Each name stands for a flat space through zero: a line, a plane or more. A row that begins with a name and a colon came from that space; any other row is followed by the name of the space it lies nearest, among the names in its block.
gnlh: [ 26  32 -11 -13  14 -16 -17 -30  -6 -11   0  16 -23   1 -31   2  24  11
 -43   9  32  53 -35]
tgmh: [ -7  -1  -4   6   7   6  11  -3  -4  -2  11 -14   9  -7  -2 -14  -2  -2
   5 -10   6 -19   3]
gnlh: [ -6  28   3 -35 -24 -41   3 -23  14 -19  14  40   4 -20  -6   8  33 -18
 -27  20  30  55 -35]
tgmh: [ 13   9  -8   0   6  10  -3   1   4   7 -21  -3 -20   8   4  -5   4   1
  -1  11 -29   4  -6]
tgmh: [ 17  10   2   4  17  18 -29 -10  -2  10   4   3 -41  17  -9 -11 -10  32
   5  -5  -2  20 -17]
dpgq: [-20  -1 -16   2  -4 -19  42   0  -4  -5  -4 -15  51 -21   7 -17  23 -33
 -14  -1   9 -29  19]
cmhz: [ 15  -7  19 -12 -20  -7 -30  17   8  13 -29  31 -23  19  18  38  -9  10
  -1  22 -18  40   1]
tgmh: [  0  30  21 -22  -5  27 -18 -13  23  14  18  13 -78  -6  32 -40 -22  25
  33  17 -32  28 -57]
ftdt: [  4  -5  38  -9  -4   6 -16   6 -15   5  15  -1 -29 -21  22  16 -47  20
 -10   6  47  19 -22]
dpgq: [ 36  17  -5   5  21  11 -57 -15   0  23 -17  26 -55  46 -19  -2   7  50
  -5  -1 -10  56 -15]
cmhz: [ -3   3  -5   5   7 -16  19  -2 -18  18 -17 -10  24 -12  18 -18   9  -4
 -32   3  31   0  12]
ftdt: [ 13  -2   2   6  15  13  12   6 -19   0 -13 -31  -7 -16   6   3 -22  -3
 -22   7  13 -16  -3]
dpgq: [ 10 -19  -9  17  10  -1   8  14 -19  -3 -21 -21  30   3 -12  24  -3 -10
 -21  -5  11 -23  31]
cmhz: [-17  -6  -5   0  -6  -1  19  -1   6 -23  25  -8  24 -14 -14   1   4 -20
  14 -11   0 -28   3]
gnlh: [  4 -27   5  16   3  14   6  26 -12   3 -18 -24  14   2   7  23 -25  -6
   4  -3 -10 -35  29]
ftdt: [-27   4  30 -15 -14 -14 -14 -19   3  -7  66  26  -6 -20   1 -11 -15  20
  14 -18  62  25 -29]
gnlh: [  3 -35  15  17  -2  24 -12  31  -5   3  -9 -16  -1  14   6  33 -37   6
  26  -8 -22 -34  29]
ftdt: [ -5  -5 -25  11  -8 -41 -21  -8   8  23 -21  48  47  50 -17   0  62  10
  -4 -15  -3  34  45]
tgmh: [-53   0  18 -18 -30 -28  56   0   2   1  32  -4  49 -56  49 -35  -1 -35
   2   4  39 -25  -2]
gnlh: [ 10  13 -20   0   7 -31  -5 -19  -8   0 -10  18  23  10 -25   2  40   0
 -38  -2  31  33   6]
cmhz: [-11  -1   3  -7 -16  -6  18  10   8   7 -15   2  10  -9  27  -5   4 -18
   4  14 -20  -7   6]
dpgq: [-27  12 -29  18  21  -1  40 -21  -6  13  18 -26  38 -12   3 -74  29  -7
   3 -24  11 -40  14]
tgmh: [-36  -1 -10   3  -2  11  59   1   6 -13  24 -39  33 -39  18 -43  -1 -38
  23  -7 -16 -68   3]
dpgq: [  6  -2  19 -10 -13  -8 -33   1   6   5   5  32 -21  14   0  24  -7  20
   4   3  11  40  -9]
ftdt: [-29  13 -14  -5  -9   2  16 -16  28  -7  32   9   8  -1  -2 -43  26 -10
  42 -12 -33 -18  -9]
ftdt: [ -1  -7   3  11   3 -21 -14   1 -15  38 -17  18  19  19  18 -11  11  24
 -19  -8  33  25  27]
tgmh: [ 17 -28  -6  17   7   8 -38   6  -2 -34  17   7  10  34 -67  64  -5  11
  14 -28   2  -7  23]
cmhz: [-21  -3  -3   0  -7  -7  35   5  -1   3   0 -14  31 -21  22 -20   5 -23
   0   2   1 -29  12]
dpgq: [ -1  -8  23 -12 -19 -10 -24   7   6  -2   8  27 -11   4   4  31 -13   9
   5   5  13  29  -6]
ftdt: [-15  11  15 -14  -1  21  19 -11   6 -32  51 -22 -23 -41  -3 -15 -30 -10
  19  -3  12 -25 -43]
gnlh: [ 36  -8   2  19  29  35 -41   4 -14   2  -8 -14 -45  29 -27  22 -30  38
   2 -11  -6   4  -3]
gnlh: [ -5  27  -2 -21  -8 -19   9 -21   9  -9  12  16  -6 -18   0 -16  21  -9
 -15  12  15  29 -31]
cmhz: [ 10  22 -13  17  37  31   1 -17 -11  31  -4 -29 -37   4  14 -66  -7  31
   1  -8  -7 -10 -15]
cmhz: [ -7   1  -4  -7 -10  15   1  -1  24 -25  20   3 -13   2 -16   5   1 -13
  37  -2 -43 -17 -13]
dpgq: [  2  35  -7 -22  -6   2   2 -19  25   1  -1  17 -38  -4  10 -32  20  -3
   9  21 -37  27 -41]
cmhz: [ -8  -7  19 -16 -34  -7   8  29  17  27 -41  18  -7  -1  60   7  -7 -15
  14  34 -48   9   9]
dpgq: [-20 -16  -8  29  20  -1   8  -6 -21  17  25 -17  41   5  -6 -34   2  18
   4 -40  44 -32  34]
gnlh: [ -9  36 -20 -16  -2 -36  15 -35   7   0   9  24  17 -11  -7 -37  53 -10
 -29   5  27  37 -21]
tgmh: [-28   6  10 -24 -32  -4  38   9  25 -10   6   1   6 -34  38 -13  -1 -39
  23  23 -35 -19 -16]
ftdt: [-16   7 -34   2 -11 -10   7  -9  34  -1  -4  24  25  31 -16 -24  57 -17
  36  -8 -65  -9  19]
[  5  15  -5 -25 -24 -26  15   2  15 -11 -29  20   7 -11   9  21  27 -33
 -23  34 -20  27 -11]
dpgq
[  0   6   8 -20 -24 -23  -4   1  11  -5 -10  29   1  -3   8  22  13 -12
 -10  20  -1  33  -9]
dpgq
[ -4  -5  12  -5 -10 -24  -8   0  -8   7   2  19  15  -2   6  14   2   6
 -19   1  39  26   6]
tgmh
[  1  29 -27 -10   5  24  13 -18  32 -26  12  -7 -30   1 -22 -30  24 -18
  33   6 -71 -17 -33]
cmhz
[ 18   1  14  13  21  18 -27   3 -19  45 -22  -5 -39  17  29 -22 -26  45
  -8   0  12  21   0]
cmhz
[  9 -28  12   8  -2   8  -3  24 -14 -13 -10 -17  10  -3  -7  48 -29  -8
  -5   0   7 -21  19]
dpgq
[ -3  28  -3 -11   0  -6 -19 -25  16  17  13  31 -29  13   5 -38  22  24
  10   0  -5  41 -26]
dpgq
[-21   4 -21  17   7 -13  13  -9   1  43 -11   7  32  19  24 -62  37  10
   9 -16  -8  -8  32]
ftdt
[-22 -34  40   6 -21  17  -4  37   0  36  -4  -2  -6  -1  63   0 -51  15
  40   0 -13 -24  24]
cmhz
[  7   1 -13  28  39  -2  -2 -16 -37  25   3 -22  18   6 -11 -35   3  31
 -34 -27  63  -3  19]
tgmh
[  9   3  -2 -10  -6 -23  18   2 -12 -15 -19  -3  22 -21  -3  27   9 -25
 -44  18  27  11  -1]
gnlh
[ -1 -22   6  17   9  10  -4  11 -15  -1   8 -17  12   2  -7  13 -22   8
   4 -17  18 -24  20]
dpgq
[  0 -35  26  -7 -28  -7   2  37  -4 -18 -16  -1  20 -11  10  72 -32 -25
  -3  15   1 -13  21]
gnlh
[  7   1  -6 -16 -22  15  -8  12  38 -26 -11  16 -25  17 -13  32   8 -23
  40  19 -87  -4 -11]
ftdt
[ -5  -1   2  -1  -2  36 -13   0  26 -20  32  -2 -36  10 -16  -3 -17   6
  58 -11 -53 -23 -19]
cmhz
[ 14  15  -2  -6  10   4  -2 -10  -4  -6  -1  -6 -21  -9  -7  -3  -3   3
 -17   8   9  13 -23]
gnlh
[-14  21   5 -24 -18 -18   9 -15  16  -9  19  21  -5 -19   8 -14  16 -12
  -1  12   6  24 -30]
gnlh
[ -7  -1   4   4   5  -2  -1  -6  -7   3  17  -2   4  -5  -1 -11  -5  10
  -1 -11  26  -1  -1]
tgmh
[ 15   8   5   7  18  39 -31  -4   7  18   3  -5 -62  22   4 -23 -23  38
  31  -5 -34   5 -20]
cmhz
[  1  -3 -14  21  26  28  15  -1 -10   1   5 -40  -1  -3  -7 -28 -12   3
  10 -16 -10 -45   7]
dpgq
[ -8  25 -31   6  14 -23   8 -31   1  16   4  13  24  11 -12 -53  53   7
 -15 -13  15  17   4]
gnlh
[-28   4 -11  -4 -12 -21  50   0   1   4  -6 -11  48 -29  27 -31  23 -36
 -10   7   4 -26  14]
gnlh

Rows lie near named flat spaces through zero. A row that begins with a name and a colon came from that space; any other row is followed by the name of its block's space that it lies nearest.
hn-dl: [-12 -16  -4 -15  -4 -27  -9 -13 -12   9  -9 -29  14 -18  20   7   1   4
  29  38 -27 -22   2]
hn-dl: [ -3   6  14   7 -26  36   1  79 -17  12 -36  10 -51  -2 -32 -22 -11  -4
  13 -31   2  29  24]
fj-bf: [ -9 -12   2  -9  -2  19   9   1 -16  -8  -9 -12  13 -11  28   5  -5  13
  22   9  -8  -9  14]
hn-dl: [ 16  21  -1  15  15  24  10 -11  21  -9  24  31   2  26 -10   2   5  -4
 -43 -40  37  23 -13]
hn-dl: [ -4 -22  -7 -10   7 -49 -30  -7  15  32   8  37  -9 -10 -41  -7 -14 -38
 -27  31 -20  13 -38]
fj-bf: [  2 -43  -5  -7  -8  -8 -18   0   7   6  -4 -27   9 -11  12   8  -8  17
  -6   5  -1   1  19]
fj-bf: [  3  42  26  -3 -17  -6 -37  31 -28   4 -44 -10 -10   3 -21   2 -14 -31
  18 -36  -6  14   1]
fj-bf: [ -5  19  10  11  11  79  63   7  -6 -19   7  20   2   0  44   7  12  37
  35  -6  17  -6  15]
hn-dl: [ 12  47  17  30   9  45  15  36  15 -12  12  47 -13  24 -29 -14  13  -4
 -18 -45  47  26  -8]
hn-dl: [ -4   3  -8  -6  17  26  28 -17   7  31  18  16   8   2  34  18  14   3
   1  15   5  14 -21]
fj-bf: [  6 -41 -17   4   3  -8   5 -15  28   1  24 -12   4  -1   6   2   7  25
 -23  13  10  -4  10]
sn-jg: [ 20 -29   6  20  -6   9  13   2  45  13   4 -27 -22  -7  10  21  11  56
   9  -3  17  -6  28]
hn-dl: [  4  -3   2   5  -3 -11  -5  -5   0 -27  -1  -1  -2   1 -15  -9  -9   2
  -7  -8  -1 -13   9]
sg-ml: [ -7  -6   2  10 -11 -23   0  40  11  21  -3   7 -32 -14 -35 -22  12   2
  21  35 -13  -7  -1]
sg-ml: [ -2   1  -8   8  -3 -24 -13  18  10  11  13 -13   4   4 -17 -16  23  -2
  -6  17   9  -2  -3]
sg-ml: [  7   4  22   8  12 -20 -64   0  23  16  13 -40  84  -4  31  29  31  15
  11  16  44   1  -6]
fj-bf: [ 25  29  22  33 -25  16  11  45  24   2 -26 -24 -62  11 -31   1  10  33
  19 -49  19   4  35]
fj-bf: [ 22  -9  -9  26   2   3  16  -5  45  -7  29  -9 -15  18 -11  -1  21  34
 -31 -19  35   1  14]
sn-jg: [  8   2  42  39  17  30 -22  33  25 -74  17  59  40  -8 -36 -21 -10  20
  -5 -15  54 -11  11]
sg-ml: [ 13 -13  26   6  10 -30 -61 -14  35  21   3 -30  60 -14  21  38  12  19
  12  18  27  -2  -7]
sn-jg: [ 12 -35  26  -4   6 -19 -25 -16  28  24 -22  51 -29 -29 -30  28 -51 -10
  -3   5 -24  14 -21]
fj-bf: [-19  -6  10 -21  16  63  12  -1 -33  -1  -5  25  46 -13  57  18 -15  -2
  20   5   3  16  -5]
hn-dl: [-30   0   6  -6   0  42  57  36 -21  28 -12  30 -28 -32  24  -7   8  14
  72  59 -34 -11  -4]
sn-jg: [ -5 -28 -31  12 -11 -34  54  -1  17 -18  19  15 -72  -6 -49 -43   4  15
  -4  39 -37 -37  11]
fj-bf: [ -3 -66 -18 -14  -5 -44 -23  -6  22  38   5  -2 -14 -21 -17   1 -14  -3
 -21  39 -24   7  -7]
sg-ml: [  6  15  45  14  -8 -21 -70  26 -10 -56 -30  -5  39 -13 -32  -6 -24  -7
  17 -23  15 -18  17]
sn-jg: [ -7  52 -15  -6  -3  33  42  -9 -36  -8  -1 -32   3  26  41  -1  26  -1
  17 -21   1  -5   7]
sg-ml: [-21  20  11  16 -12   4  14  70 -10   9  -7   7 -20 -16 -23 -36  29   6
  54  44  -6 -16   6]
sn-jg: [-20 -41 -27 -32   8 -39 -28 -17 -18  17  12  34  14  -8 -20 -18 -25 -55
 -44  33 -31  17 -35]
sn-jg: [  4  29 -28  10 -29 -17  77  -1   0  18 -12 -63 -92  11   1 -11  37  35
  45  11 -40 -39  29]
sn-jg: [-10 -10 -16 -18   8   1  -3 -14 -17   2  11  13  20   4   9  -5  -7 -24
 -24   5  -5  12 -15]
sg-ml: [  -1   42    0   11   -7   25   33  -11  -41 -101   -6   -8    3   21
   -3  -32  -10    4    5  -45    1  -40   34]
sn-jg: [ -7 -44 -18 -20  13  -7  -4 -26   1   9  15  36   7  -8  -2   0 -26 -21
 -38  15 -14  16 -21]
sg-ml: [-10  18  16   4   8  21 -12  25  -3  19   4 -14  47  -7  35  11  31  12
  36  24  24   2  -4]
hn-dl: [  1  11  -1   1   9  18  13 -10   4  10  10  -2  13   7  24  12  13   7
   2  -2  13   6  -6]
sg-ml: [-12  -7  -5  -3  -3   7  15  33   2  45  -1  17 -27 -11  -6  -7  11  -5
  16  30 -12  16 -13]
[ 17  33   8  17 -12  28  60  -9  12   5 -18 -29 -58   6  20  22  13  45
  44 -23  -8 -19  25]
sn-jg
[ -8  28  21  -6   7  -8 -14   0 -23 -18 -19  55  -4  -8 -33  -9 -32 -45
   6  -4 -21   1 -28]
sn-jg
[  8 -39   6  -2 -32 -37 -33  32  10  27 -38 -43 -44 -20 -27   3 -16  13
  14   0 -24   1  30]
fj-bf
[ -6 -23   5 -23  -5  -1 -47  -2 -27  -3 -19 -28  48  -9  28  14 -20 -12
  -4 -10  -1  12  10]
fj-bf
[  6 -39 -11  -3   3 -23 -21  -7  26  25  14   6  -1  -3 -14   4  -5  -3
 -35   9   4  17  -9]
fj-bf
[ -8  28  14  15   5  26  31  12  -6 -26   3  11   5  -5  10  -9  16  19
  41  15   5 -25   6]
hn-dl
[-10  -2  -7  -4  10   4  25 -10  -2   4  12  24  -4  -6   5  -5   2  -4
   8  27 -13  -7 -15]
fj-bf
[ 12 -11 -17  -4  -1 -26 -17 -27   5 -15   9  -6  -3  18 -21  -5 -13 -17
 -52 -29   3   8  -1]
sg-ml
[-20 -47 -18 -26  -8  30  49   1 -20  30 -15   5 -38 -26  33   6 -19  14
  29  35 -47   1  11]
hn-dl
[ 11  22  29  21   6  31  16   4  12 -30  -7  27  -8  -2  -6   8  -9  20
  19 -23  16  -9   8]
sn-jg
[  2 -32 -19   9  -4 -22  29 -11  26  -1  18 -13 -28  -7  -8 -10  13  31
   2  32 -13 -26  13]
fj-bf
[-10 -16   9 -15  -8   4 -10  20 -15  26 -27   8 -13 -21   2   7 -20 -10
  23  14 -25  11  -2]
fj-bf
[-10   0 -10  -4  17  -3  22 -12   7  20  21  50 -10  -4 -11  -7   1 -20
  -8  32 -13   6 -36]
fj-bf
[ -4  -6  12  13 -23  35  25  65 -14 -26 -28  40 -69  -8 -52 -38 -28   1
   9 -25 -12   7  28]
hn-dl
[-16  -5  20 -36 -17   0 -64  13 -63 -10 -53 -44  54 -18  35  15 -34 -26
  28 -15 -20   6  18]
fj-bf
[  0  -5   2  -4 -13 -24 -19 -11 -15 -29 -15 -55  21  -6  15   3   0  16
  22   2 -10 -32  28]
hn-dl
[  0  43   4  -6  -7 -39 -41 -11 -33 -34 -14 -34  32  16 -11 -10   0 -33
  -3 -22  -3 -16  -1]
fj-bf
[ 11  20  15  24 -13  34   7  51   0 -32 -13  29 -40  15 -48 -28 -13  -1
 -17 -56  24  18  22]
hn-dl

Rows lie near named flat spaces through zero. A row that begins with a name and a colon came from that space; any other row is followed by the name of its block's space that it lies nearest.
qf_td: [ -6  -7  14  11   6   7 -20  33   3 -28  14 -18  -4   8   5   3   8  15
  -9  16   8  16 -20]
qf_td: [-13   9  16  14  -2   9  -5  27  14 -37  15 -19 -10  13  21  -1  -7  -2
   9  16   2  20 -15]
qf_td: [  8  16  11 -33   9   5  25 -25 -16  15   3  27   9  -7 -16   7   3 -18
   9 -20  -5 -30  26]
sj_rh: [-62  -8 -33  20  50   9  -6  12  12 -52 -26  -5 -25 -12  10   2  47  19
  -4  25  22  17 -28]
sj_rh: [-19   1   8  15   2   7  -3  -6   3   0  -9 -16  -7   0  14 -10 -16  16
  18 -11  12  -2  -7]
ph_fq: [ -5 -12 -38   8  -4 -22  -6 -48   3  51 -26  -1  -4 -20 -23  -5  -6  11
   1 -15  -6  -8   8]
sj_rh: [-43   8  67  27  61  -9 -48   5   4 -12   2 -53  -9 -16 -28  39  -1  37
  -9  -8  16 -29 -14]
fp_lg: [ 16  -5 -15 -55 -20  35  10 -17 -24   7  26  41 -12   9 -32 -29   0   4
  29  -7   7  -7  13]
qf_td: [ 17  -7  68 -30  20  40 -11  37  -2 -39  14   0  -3  10 -20   2 -10  33
 -13  22   4 -11 -23]
sj_rh: [-36  58  -4   3  20 -25  33  -7   4 -28  35   1   5  -4  18  38  30 -73
  21  -8 -14  -2  35]
fp_lg: [-19  15 -29  20   2 -25  21  -6  -6  14   3 -11  19 -12  24  13  24 -24
  -1 -17  -1   4  13]
fp_lg: [-52  29 -20  16   6  -8  -1 -35  28 -16  11 -18 -37  -3  -4   0 -14 -18
  46   3  -5  13   5]
sj_rh: [ -7  12  -1  13  23 -39 -36  18  -4 -15  31  -7   0   1 -23  43  41 -34
 -27  10  -5   3  15]
fp_lg: [ 15  -1 -13  -9  -8  -8  14   2 -23  22   8  11  24  -4   5   4  20 -11
 -10 -17   1  -7  14]
qf_td: [ 13  22   0  44 -39 -33  25  -4   8  27 -17 -14  25  10  70   0 -35 -44
  12 -29 -10   3  23]
fp_lg: [ -4  19  31 -31   0  19 -18  -6   7 -24  47   1 -29  13 -43   2 -19  -6
  30  12  -7  -2   6]
ph_fq: [  4  24 -14 -18   2   0  61   6 -17  -6   7  26  33  -6  35  10  32 -43
  -3 -13  -8  -7  22]
qf_td: [-15  31  28  15  -7   6  10  22  12 -40  21 -12  -6  20  40   3 -17 -30
  26   2   2  11   5]
ph_fq: [-20  10 -32   8  22  -9  43  18 -10 -18  -9   7  28 -15  39  16  54 -23
 -20   0   2   7   2]
ph_fq: [-17  -4  27  -6  28  17 -18  18 -15 -17  15 -13  -2  -3 -15   7  16  28
  -2  -3  20 -11 -12]
fp_lg: [ -5  14  22  11 -38  11 -21  13 -26   4  46 -16  -3  30  27 -21 -27  -6
  49 -39  30   0  17]
qf_td: [ 21 -12  -1  19 -18 -18  -9  -9  -2  34 -28   0  10   2  15  -6 -21   0
  -9 -17   1  -8   7]
sj_rh: [-35   8  11 -12  32  24  10 -17  20 -26  -7  -9 -24 -14 -21  -1  -5  23
  17  17  -3  -3 -18]
qf_td: [ 20 -22 -18  11 -15  -5  23   9  16  25 -16 -26  27 -20   6  -3  -3  30
 -35  19 -23  22 -30]
sj_rh: [  1  -9 -28 -10   5   0  -1   6   4 -16  -1  17  -8  -1 -12   0  25  -6
 -14  23  -5  15  -6]
ph_fq: [ 27  19 -16  18 -53 -18  23   2  19   1   1  12   3  25  50 -12 -33 -57
  17   2 -21  24  20]
sj_rh: [  3  -8  -5  -4   9  13  30  10  -9  -3 -27  14  18  -7  28  -7  14   7
 -12  -4   8  -6  -6]
sj_rh: [-15  38  -6  12 -16  -9  45  -8  -7   2   9   2  18   5  55   1  -5 -48
  33 -33   1  -5  30]
qf_td: [ -1  -8 -52   6   8 -44 -10 -18 -43  54   5  12  30 -20 -15  22  59 -19
 -25 -38  12 -18  33]
fp_lg: [-21 -19  -2  46  25 -10 -14  -7  50 -17 -75 -20 -24 -11  16  -1 -23  27
 -21  33  -8  12 -35]
ph_fq: [ 13 -15  36 -30  11  24 -20 -19   7   8  -7   4 -20  -4 -53  -7 -30  40
   1  10  -5 -20 -12]
fp_lg: [-11 -10 -14   1  10   2 -10 -36  32  -1 -41  10 -36  -6 -25 -12 -24  14
   7  21 -11   1 -10]
ph_fq: [-35  13   2  14  19   0  19 -20 -16  17 -16 -13  13 -15  25   1   4   8
  21 -40  21 -24  10]
ph_fq: [-40 -15  35  31  37  17 -39  18  14 -31 -23 -40 -23  -2   2  -2 -11  56
   1  10  27   0 -38]
ph_fq: [-16  -2  24 -20  42  26  25  -6   0 -13 -27   5   4 -21  -9   4   8  30
  -8   3   4 -24 -15]
fp_lg: [ 44 -14 -23  16  20 -70  18 -10 -14  68 -45   9  64 -38  -5  52  45 -25
 -88 -13 -32 -27  22]
[ -8  17  29 -13   0  14 -14   8   5 -25  39  -9 -18  12 -18   4 -13  -3
  22   8  -1   3   0]
fp_lg
[-13  10  47   7  41 -14 -25   7  -2  -6  11 -25   5 -12 -27  38  10   8
 -19  -2   0 -23   0]
sj_rh
[-21  13   5 -15  20   9   4 -15  17 -20  10  -3 -21  -8 -29   8  -1   2
  12  18 -12   1  -5]
sj_rh
[ -9  43  23 -49  11  32  70 -16  12 -28  27  15   3  -9  -5   6  -7 -26
  29   8 -27  -9   9]
qf_td
[-54   3 -23 -29  44  24 -33   7  -7 -59  45  10 -46   0 -55   6  57  10
  19  27  22  13 -10]
qf_td
[ 20   2 -29 -26 -26   4  14 -12   9   0  16  25 -10   7 -18 -12  -3 -22
   7  19 -21  17   7]
sj_rh
[-36  13 -44  -8  14  -4  17 -48  26  -4 -13  10 -31 -17 -25  -2   3 -12
  24  15 -16   7   3]
fp_lg
[ -3  -5 -10  -5   8  -4  -9  -2 -11   6   4   5   1  -4 -14   5  18   2
  -6  -4   6  -5   4]
qf_td
[-17   1   4   6   4  -4 -23  -9 -23  21  19 -16   1  -2 -12   2   4  13
  15 -30  21 -14   9]
ph_fq
[-15  11 -28  23  -2 -18  13  24 -11 -12  13  -5  18   2  40  10  36 -29
  -6  -7   8  17   7]
ph_fq
[-24   9  35   5  47 -13 -36   4   7 -19  16 -25 -12 -12 -42  39  17   9
 -17  13  -3 -13  -6]
sj_rh
[  6 -15 -42  18 -10 -31  -5 -18 -11  45 -17   0  16 -13   1   2  15  -3
 -16 -18   0  -1  11]
qf_td
[ 11  -1  14  72 -31 -40 -37  38  -5   9 -10 -30  18  28  72   4 -18 -23
  -8 -25  20  11   9]
qf_td
[-40  13  23  53  24 -43 -77  12   0  -7  30 -52 -17   6 -14  37  10  -5
   1 -12  19   0   6]
sj_rh
[  2  -8   2   3 -20  18  -3  14 -15  -1   5   1   1  15  25 -24 -10  12
  18 -15  22   4  -3]
fp_lg
[-23 -20 -19 -18  52   2 -13  15 -28  -6  14  -2  12 -28 -44  24  74  33
 -38   7  16  -7 -15]
ph_fq
[ 13  -3  20 -44  -2  25 -25 -32  15  -6  10  25 -45  10 -67 -14 -35  11
  24  20 -12 -11   2]
fp_lg
[ 46  -9  15  -8 -31 -17 -31   1  -7  33  25   0   7  11 -31   5 -20  -6
 -15  -2 -14  -3  12]
sj_rh
[ 41 -22  -6 -25  -1   2   5  15  -9   6  -8  28  17  -3 -18   3  21   3
 -41  17 -12  -1  -4]
sj_rh
[ 24  -8  18   0 -21   7  -1 -33  18  24 -47  17 -16   9   4 -25 -61   7
  16  -7  -7 -17   5]
qf_td
